Below are the code and all the weights of a small trained network. Each question names an input and a target symbol and asks about switching units off, where a switched-off unit gives its printed mean instead of its output.

import numpy as np


def w(rows, s, z=0):
    codes = np.array(rows[::2]) - 128.0
    scale = np.full(codes.shape[1], s)
    scale[-1] = z or s
    return codes * scale


def f(y):
    return y / 2 * (1 + np.tanh(0.7978845608 * (y + 0.044715 * y**3)))


def softmax(a):
    e = np.exp(a - a.max(-1, keepdims=True))
    return e / e.sum(-1, keepdims=True)


def log_softmax(a):
    a = a - a.max(-1, keepdims=True)
    return a - np.log(np.exp(a).sum(-1, keepdims=True))


def net(x, mask):
    ids = ['ΘΛΦβδεμστ'.index(c) for c in x.split()]
    T = len(ids)
    res = E[ids] + P[:T]
    u = 0
    for l in range(2):
        q, k, v = (res @ M[l].T for M in (Q, K, V))
        z = softmax(np.where(np.tri(T) > 0, q @ k.T / 2**0.5, -1e9)) @ v
        res = res + np.where(mask[u], z, O[l][:, -1]) @ O[l][:, :-1]
        u += 1
        y = f(res @ A[l][:, :-1].T + A[l][:, -1])
        res = res + np.where(mask[u : u + 12], y, B[l][:, -1]) @ B[l][:, :-1]
        u += 12
    return log_softmax(res[-1] @ U[:, :-1].T + U[:, -1])


Q, K, V, O, A, B = {}, {}, {}, {}, {}, {}
E = w([
[154,190,153,131,102,183,153,111,143,153,68,207],'Θ',
[85,141,166,94,173,163,154,114,44,81,128,121],'Λ',
[110,148,153,130,241,27,216,100,127,106,145,145],'Φ',
[104,174,218,182,152,153,94,80,122,177,116,135],'β',
[148,215,141,74,119,53,100,147,148,194,70,106],'δ',
[143,176,85,164,108,165,112,40,147,89,79,109],'ε',
[98,115,177,127,134,100,87,130,100,134,70,191],'μ',
[188,205,71,63,179,83,22,52,78,89,148,254],'σ',
[166,210,200,117,209,184,170,132,109,201,190,175],'τ',
],0.011)
P = w([
[192,1,127,95,51,136,157,124,101,114,93,116],'0',
[89,97,89,135,235,173,66,112,194,145,125,137],'1',
[127,180,176,148,113,140,147,105,67,83,97,156],'2',
[70,112,111,120,215,161,85,125,221,126,133,130],'3',
[147,195,180,142,115,102,164,99,63,98,99,158],'4',
[58,128,108,112,222,156,85,148,217,125,132,135],'5',
[132,169,175,155,105,117,134,108,67,88,92,163],'6',
[54,128,109,120,218,158,85,149,222,122,126,140],'7',
[132,181,180,149,110,109,151,114,62,88,93,167],'8',
[65,114,97,120,205,160,87,157,217,130,137,133],'9',
[132,178,189,160,120,123,165,120,58,94,101,168],'10',
[70,123,112,115,219,157,88,129,222,129,141,138],'11',
[147,195,157,155,108,116,143,94,67,87,95,167],'12',
],0.0078)
Q[0] = w([
[186,254,127,146,72,89,95,56,34,50,136,134],'L0H0',
[115,151,173,122,149,117,156,100,160,75,122,127],'L0H0',
],0.025)
K[0] = w([
[255,52,126,109,90,71,149,51,112,139,179,39],'L0H0',
[138,103,123,125,85,153,142,154,154,105,119,162],'L0H0',
],0.026)
V[0] = w([
[120,124,162,170,91,67,85,60,176,173,57,44],'L0H0',
[117,155,12,64,100,151,67,94,97,63,115,151],'L0H0',
],0.011)
O[0] = w([
[91,156,167,73,14,111,158,116,228,104,193,154,231],'L0H0',
[255,154,229,155,195,150,66,194,146,65,114,91,254],'L0H0',
],0.0038,0.00042)
A[0] = w([
[178,150,195,177,75,87,153,151,107,57,177,133,58],'L0N0',
[89,122,93,121,184,85,99,152,192,226,174,68,21],'L0N1',
[121,123,59,215,70,79,156,132,84,172,147,156,42],'L0N2',
[166,141,94,56,44,166,180,154,79,84,115,2,103],'L0N3',
[184,167,97,166,63,116,166,120,52,194,88,130,77],'L0N4',
[121,207,137,171,102,58,152,161,88,79,168,71,68],'L0N5',
[68,114,135,153,117,162,115,166,189,138,198,105,7],'L0N6',
[107,86,67,167,193,102,51,152,214,109,130,53,34],'L0N7',
[123,104,164,164,44,74,109,163,69,133,141,122,70],'L0N8',
[87,163,120,126,51,95,168,115,68,177,185,166,68],'L0N9',
[111,177,99,139,118,78,147,153,96,115,94,109,50],'L0N10',
[161,22,107,84,123,58,192,181,144,120,134,56,13],'L0N11',
],0.0099,0.002)
B[0] = w([
[180,193,133,93,57,98,104,144,157,105,12,105,254],'L0N0',
[226,135,225,244,194,126,95,239,189,31,162,126,195],'L0N1',
[109,125,118,32,165,198,103,191,149,55,148,102,96],'L0N2',
[172,175,238,134,88,94,147,142,156,255,169,88,116],'L0N3',
[77,93,198,141,143,111,144,119,30,75,188,96,236],'L0N4',
[115,160,167,151,60,184,84,134,98,120,115,199,166],'L0N5',
[159,126,153,106,206,136,85,54,79,117,128,87,104],'L0N6',
[20,158,201,142,50,67,158,154,206,25,223,114,223],'L0N7',
[181,222,107,140,150,164,238,72,159,98,177,139,162],'L0N8',
[112,123,95,39,80,140,119,56,194,82,103,52,230],'L0N9',
[144,112,185,138,122,208,98,115,101,152,191,159,142],'L0N10',
[190,142,104,86,122,40,136,90,89,125,237,142,110],'L0N11',
],0.0083,0.0018)
Q[1] = w([
[123,211,226,127,65,126,136,80,5,77,74,170],'L1H0',
[156,88,92,132,39,83,217,94,21,172,150,124],'L1H0',
],0.029)
K[1] = w([
[246,7,150,85,27,107,209,134,140,154,170,67],'L1H0',
[84,156,187,178,113,111,255,141,90,146,146,63],'L1H0',
],0.031)
V[1] = w([
[44,90,238,221,46,254,195,181,159,194,88,35],'L1H0',
[118,29,120,173,112,207,210,128,163,22,55,245],'L1H0',
],0.0092)
O[1] = w([
[111,199,80,159,147,2,130,185,88,122,110,82,5],'L1H0',
[119,152,73,93,48,123,99,154,43,173,175,163,150],'L1H0',
],0.007,0.013)
A[1] = w([
[190,164,106,170,211,152,148,147,85,156,111,102,84],'L1N0',
[166,104,115,81,104,149,132,94,160,95,56,90,37],'L1N1',
[45,126,64,123,48,80,128,115,193,136,144,103,122],'L1N2',
[163,157,18,164,194,135,194,173,157,151,240,122,53],'L1N3',
[202,126,147,145,175,168,144,163,74,108,125,108,98],'L1N4',
[191,173,65,142,117,147,102,249,203,156,78,99,92],'L1N5',
[152,169,65,92,66,133,139,127,105,204,91,146,253],'L1N6',
[103,129,74,100,136,179,149,80,156,163,133,112,30],'L1N7',
[87,66,107,98,131,62,9,186,170,208,107,123,119],'L1N8',
[129,164,85,120,90,77,151,145,84,138,111,109,47],'L1N9',
[83,187,85,185,173,149,54,114,200,231,192,36,32],'L1N10',
[44,104,70,99,221,138,129,133,71,141,153,74,110],'L1N11',
],0.012,0.004)
B[1] = w([
[106,33,137,106,81,122,100,126,120,121,127,186,158],'L1N0',
[136,166,94,133,156,87,103,153,132,209,173,136,255],'L1N1',
[156,99,118,88,135,157,106,92,169,112,65,32,160],'L1N2',
[164,184,137,106,177,107,107,81,190,237,76,101,143],'L1N3',
[94,89,87,106,93,85,107,137,132,163,99,101,166],'L1N4',
[246,158,148,87,133,189,153,91,89,85,147,151,149],'L1N5',
[82,158,93,162,87,124,207,129,140,128,122,155,250],'L1N6',
[139,90,154,139,116,115,145,170,151,49,147,112,218],'L1N7',
[133,30,150,132,97,55,142,117,104,122,95,153,170],'L1N8',
[156,78,137,168,128,174,40,168,152,157,199,64,184],'L1N9',
[110,149,61,180,28,165,97,187,96,150,173,87,147],'L1N10',
[162,141,118,103,223,162,137,142,53,125,102,105,153],'L1N11',
],0.012,0.0084)
U = w([
[85,174,70,128,63,163,234,77,164,134,88,210,222],'Θ',
[78,125,104,105,233,164,133,166,88,108,124,103,191],'Λ',
[93,181,146,188,195,42,149,122,241,142,138,115,150],'Φ',
[68,114,101,253,107,113,89,242,145,123,214,94,93],'β',
[223,146,170,144,95,115,118,166,148,64,114,106,42],'δ',
[91,118,67,105,105,161,127,102,212,84,96,27,66],'ε',
[88,28,176,145,108,8,97,142,148,57,38,138,204],'μ',
[93,55,155,113,156,208,129,147,231,91,205,162,106],'σ',
[125,102,104,90,119,167,72,152,161,236,93,149,2],'τ',
],0.003,0.0029)

Each question gives the input, a string of symbols that net reads in full, and the target symbol t.
The units are the heads (2 rows each of Q, K, V and O) and the neurons (one row each of A and B). Each row of codes is followed by its name. A weight is (code - 128) times the scale printed after its matrix; where a second scale follows, it is the last column's (O, A, B and U).
mask holds one flag per unit, layer by layer, with each layer's heads first. A switched-off unit (its flag False) gives its mean, the last column of its rows in O or B, instead of its output. The means were averaged over made-up inputs and are rounded, as every weight is.
A unit's drop is (log p(t) with every unit on - log p(t) with that unit switched off) / (log p(t) with every unit on - log p(t) with every unit switched off).
The circuit of an input: a set's keep is (log p(t) with only the set's units on - log p(t) with every unit switched off) / (log p(t) with every unit on - log p(t) with every unit switched off). Starting from the 12 units with the biggest drops (on a tie, the unit counted first), units are removed one at a time, each time the one whose removal leaves the highest keep (on an exact tie, the one counted first), for as long as the keep stays at least 0.8.
units of the circuit, in order: the units of the circuit, biggest drop first
most important unit: the unit with the biggest drop
k most important neurons: the k neurons with the biggest drops, biggest first
top k neurons in layer l: the k neurons of layer l with the biggest drops, biggest first
input μ Φ μ μ σ σ Φ Θ β Θ Λ Θ, target σ: units of the circuit, in order => L1H0
input μ μ δ Φ, target Φ: 3 most important neurons => L1N3; L0N1; L0N7
input Λ μ τ μ Φ μ μ σ Λ, target μ: 3 most important neurons => L0N3; L1N0; L1N4
input Θ μ β, target β: units of the circuit, in order => L1H0; L1N9
input Θ μ δ Θ Θ Θ σ, target β: units of the circuit, in order => L1H0; L1N9
input τ Θ μ Θ β Θ Λ δ, target δ: units of the circuit, in order => L1N5; L0N1
input β δ μ μ δ, target ε: units of the circuit, in order => L0H0; L0N9; L1N2
input σ Φ δ β Θ τ μ Λ σ Λ Λ Θ, target σ: units of the circuit, in order => L1H0; L1N7
input β ε μ μ Φ μ, target μ: units of the circuit, in order => L1N8; L1H0; L0N8
input μ β μ τ μ β, target β: units of the circuit, in order => L1N10; L1H0
input τ Θ σ Φ Λ, target Λ: units of the circuit, in order => L0H0; L1N11; L1H0; L0N4
input ε δ Λ μ δ Φ μ σ Φ μ μ μ Θ, target δ: units of the circuit, in order => L1H0; L0H0; L1N5; L0N0
input δ μ μ μ Θ μ ε Λ μ μ ε, target Φ: units of the circuit, in order => L1H0; L0N3; L1N1; L0N11
input μ Θ μ Θ μ Θ Θ μ Θ μ σ, target Θ: top neuron in layer 1 => L1N6
input μ Θ μ ε, target ε: units of the circuit, in order => L1N2; L0N7; L1H0
input δ Λ μ μ τ β μ Φ Φ, target Φ: 2 most important neurons => L0N3; L1N1
input ε μ Λ μ μ, target δ: 3 most important neurons => L1N5; L0N3; L0N0
input μ Θ Θ Θ μ μ, target μ: 2 most important neurons => L1N8; L0N8
input τ μ Θ μ Θ τ μ Θ Φ, target Λ: 2 most important neurons => L1N11; L0N2
input μ μ Θ μ Λ β Θ Φ μ Θ β Λ ε, target Θ: top 2 neurons in layer 0 => L0N11; L0N7
input Φ μ δ, target σ: most important unit => L0N11
input Φ σ μ Θ Θ μ σ Λ σ, target σ: 2 most important neurons => L0N11; L1N7
input μ β Φ μ μ, target Θ: 3 most important neurons => L1N6; L0N11; L0N8
input σ ε Λ μ μ μ μ Λ Λ, target τ: top 2 neurons in layer 1 => L1N1; L1N4
input Θ μ ε μ μ μ μ Λ μ Θ Θ, target β: 2 most important neurons => L1N9; L0N4
